Below is a small trained network, with its code and all its weights. Each question gives an input and a target symbol and asks what happens when units are switched off, that is, made to give their printed mean instead of their output.

import numpy as np


def w(rows, s, z=0):
    codes = np.array(rows[::2]) - 128.0
    scale = np.full(codes.shape[1], s)
    scale[-1] = z or s
    return codes * scale


def norm(h):
    return h / np.sqrt((h * h).mean(-1, keepdims=True) + 1e-5)


def softmax(a):
    e = np.exp(a - a.max(-1, keepdims=True))
    return e / e.sum(-1, keepdims=True)


def log_softmax(a):
    a = a - a.max(-1, keepdims=True)
    return a - np.log(np.exp(a).sum(-1, keepdims=True))


def net(x, mask):
    ids = ['ΠΦΩαβδεζηθλμξστ'.index(c) for c in x.split()]
    T = len(ids)
    res = E[ids] + P[:T]
    u = 0
    for l in range(3):
        r = norm(res)
        for j in range(2):
            rows = slice(2 * j, 2 * j + 2)
            q, k, v = (r @ M[l][rows].T for M in (Q, K, V))
            z = softmax(np.where(np.tri(T) > 0, q @ k.T / 2**0.5, -1e9)) @ v
            o = O[l][rows]
            res = res + np.where(mask[u + j], z, o[:, -1]) @ o[:, :-1]
        u += 2
    return log_softmax(norm(res)[-1] @ U[:, :-1].T + U[:, -1])


Q, K, V, O = {}, {}, {}, {}
E = w([
[15,153,126,152,108,115],'Π',
[101,177,146,206,149,115],'Φ',
[113,65,137,168,122,129],'Ω',
[134,180,121,180,145,157],'α',
[108,161,111,170,116,175],'β',
[149,105,132,176,110,133],'δ',
[153,95,227,147,88,132],'ε',
[76,130,104,110,135,93],'ζ',
[165,177,115,219,246,103],'η',
[202,86,203,177,147,117],'θ',
[39,179,125,161,105,138],'λ',
[67,91,186,140,100,98],'μ',
[92,64,164,106,50,151],'ξ',
[38,175,90,98,103,136],'σ',
[23,137,107,106,116,109],'τ',
],0.012)
P = w([
[161,130,111,161,126,142],'0',
[107,121,121,87,178,155],'1',
[182,126,247,186,149,123],'2',
[51,54,174,158,218,145],'3',
[157,222,234,125,75,43],'4',
[54,52,196,154,206,136],'5',
],0.014)
Q[0] = w([
[160,154,59,86,129,130],'L0H0',
[173,208,98,87,16,10],'L0H0',
[204,175,60,103,64,21],'L0H1',
[162,136,100,48,150,147],'L0H1',
],0.011)
K[0] = w([
[84,105,224,110,157,59],'L0H0',
[143,162,160,2,217,180],'L0H0',
[202,170,174,10,159,127],'L0H1',
[90,162,169,135,192,130],'L0H1',
],0.01)
V[0] = w([
[107,178,170,152,122,37],'L0H0',
[101,37,178,124,28,134],'L0H0',
[84,110,2,99,139,179],'L0H1',
[111,98,200,105,13,160],'L0H1',
],0.012)
O[0] = w([
[105,157,151,85,120,240,2],'L0H0',
[194,116,218,19,199,68,90],'L0H0',
[154,10,166,154,164,67,55],'L0H1',
[201,225,113,18,111,43,36],'L0H1',
],0.011,0.0019)
Q[1] = w([
[95,143,185,129,95,255],'L1H0',
[169,185,146,222,113,42],'L1H0',
[208,194,113,128,20,51],'L1H1',
[113,134,125,33,177,203],'L1H1',
],0.0073)
K[1] = w([
[108,139,111,127,108,254],'L1H0',
[74,81,86,141,78,81],'L1H0',
[167,172,117,153,88,32],'L1H1',
[80,75,179,84,220,118],'L1H1',
],0.0096)
V[1] = w([
[172,107,114,146,251,146],'L1H0',
[214,194,157,162,85,136],'L1H0',
[174,165,57,132,49,46],'L1H1',
[119,193,152,70,133,105],'L1H1',
],0.013)
O[1] = w([
[22,67,246,150,60,126,244],'L1H0',
[217,90,135,247,171,187,76],'L1H0',
[169,132,206,226,187,43,3],'L1H1',
[41,167,188,147,143,141,25],'L1H1',
],0.011,0.0043)
Q[2] = w([
[179,139,94,151,204,106],'L2H0',
[204,205,137,241,149,86],'L2H0',
[157,224,64,97,180,69],'L2H1',
[164,254,103,169,174,184],'L2H1',
],0.0098)
K[2] = w([
[175,160,190,92,70,153],'L2H0',
[83,143,254,97,130,124],'L2H0',
[108,254,199,73,26,62],'L2H1',
[92,122,120,48,38,86],'L2H1',
],0.0097)
V[2] = w([
[47,87,79,96,146,172],'L2H0',
[166,68,166,246,140,214],'L2H0',
[217,78,30,186,194,155],'L2H1',
[159,212,176,38,151,149],'L2H1',
],0.011)
O[2] = w([
[255,199,118,163,107,126,174],'L2H0',
[56,248,165,71,228,192,254],'L2H0',
[142,214,176,58,192,37,120],'L2H1',
[137,54,169,36,135,233,2],'L2H1',
],0.0099,0.0045)
U = w([
[122,52,100,117,23,130,101],'Π',
[146,195,39,166,171,170,141],'Φ',
[25,35,244,169,111,77,3],'Ω',
[132,197,53,168,189,43,90],'α',
[163,154,210,245,238,9,81],'β',
[25,212,195,102,206,145,107],'δ',
[106,38,172,37,154,254,3],'ε',
[75,72,39,229,202,178,170],'ζ',
[223,213,55,105,75,118,215],'η',
[203,203,74,99,198,208,193],'θ',
[143,123,34,14,54,140,144],'λ',
[205,147,249,52,127,203,63],'μ',
[189,57,207,38,159,27,22],'ξ',
[105,78,53,226,108,56,181],'σ',
[164,40,97,166,84,51,221],'τ',
],0.012,0.0048)

Each question gives the input, a string of symbols that net reads in full, and the target symbol t.
The units are the heads (2 rows each of Q, K, V and O). Each row of codes is followed by its name. A weight is (code - 128) times the scale printed after its matrix; where a second scale follows, it is the last column's (O and U).
mask holds one flag per head, layer by layer. A switched-off head (its flag False) gives its mean, the last column of its rows in O, instead of its output. The means were averaged over made-up inputs and are rounded, as every weight is.
A unit's drop is (log p(t) with every unit on - log p(t) with that unit switched off) / (log p(t) with every unit on - log p(t) with every unit switched off).
The circuit of an input: a set's keep is (log p(t) with only the set's units on - log p(t) with every unit switched off) / (log p(t) with every unit on - log p(t) with every unit switched off). Starting from all 6 units, units are removed one at a time, each time the one whose removal leaves the highest keep (on an exact tie, the one counted first), for as long as the keep stays at least 0.8.
units of the circuit, in order: the units of the circuit, biggest drop first
unit that matters most: the unit with the biggest drop
which heads matter: for each layer, one digit per head in row order, 1 if its drop is at least 0.15 and else 0, layers parted by /
input Φ ξ δ ζ λ λ, target Φ: unit that matters most -> L0H0
input ε δ λ, target μ: units of the circuit, in order -> [L0H0, L2H1, L0H1]
input μ Ω δ, target ε: units of the circuit, in order -> [L0H0, L2H1]
input ξ ε λ ε, target ξ: which heads matter -> 11 / 00 / 00
input α δ Φ α ξ, target β: units of the circuit, in order -> [L1H1, L0H0]
input δ ζ ε, target β: which heads matter -> 10 / 01 / 01
input α λ Φ θ δ Φ, target α: units of the circuit, in order -> [L2H1, L0H0, L1H0]
input σ θ λ δ λ τ, target σ: units of the circuit, in order -> [L0H1, L1H0, L0H0, L2H0]
input σ ε ξ, target τ: which heads matter -> 01 / 10 / 00
input ε ε θ Φ δ ξ, target ε: units of the circuit, in order -> [L0H0, L2H1]
input δ ε δ η Φ, target μ: units of the circuit, in order -> [L2H1, L0H0]
input ε η λ δ, target ε: which heads matter -> 10 / 00 / 00
input δ θ ε, target β: which heads matter -> 00 / 01 / 00
input δ Φ ε δ Ω η, target δ: unit that matters most -> L1H0
input τ δ Ω ε, target τ: which heads matter -> 01 / 11 / 10
input ξ Ω ε λ δ δ, target ξ: which heads matter -> 10 / 00 / 00
input Π δ δ ζ ζ ε, target Π: units of the circuit, in order -> [L2H0, L0H1, L0H0, L1H1]
input Π ε θ δ Ω, target μ: which heads matter -> 10 / 01 / 01
input Ω θ ε δ θ, target δ: which heads matter -> 11 / 11 / 10
input μ λ λ, target ε: which heads matter -> 10 / 00 / 11
input Π λ λ, target λ: which heads matter -> 10 / 01 / 00
input θ ε δ β δ, target μ: units of the circuit, in order -> [L0H1, L2H1, L0H0]
input ε δ β σ α, target β: unit that matters most -> L1H1
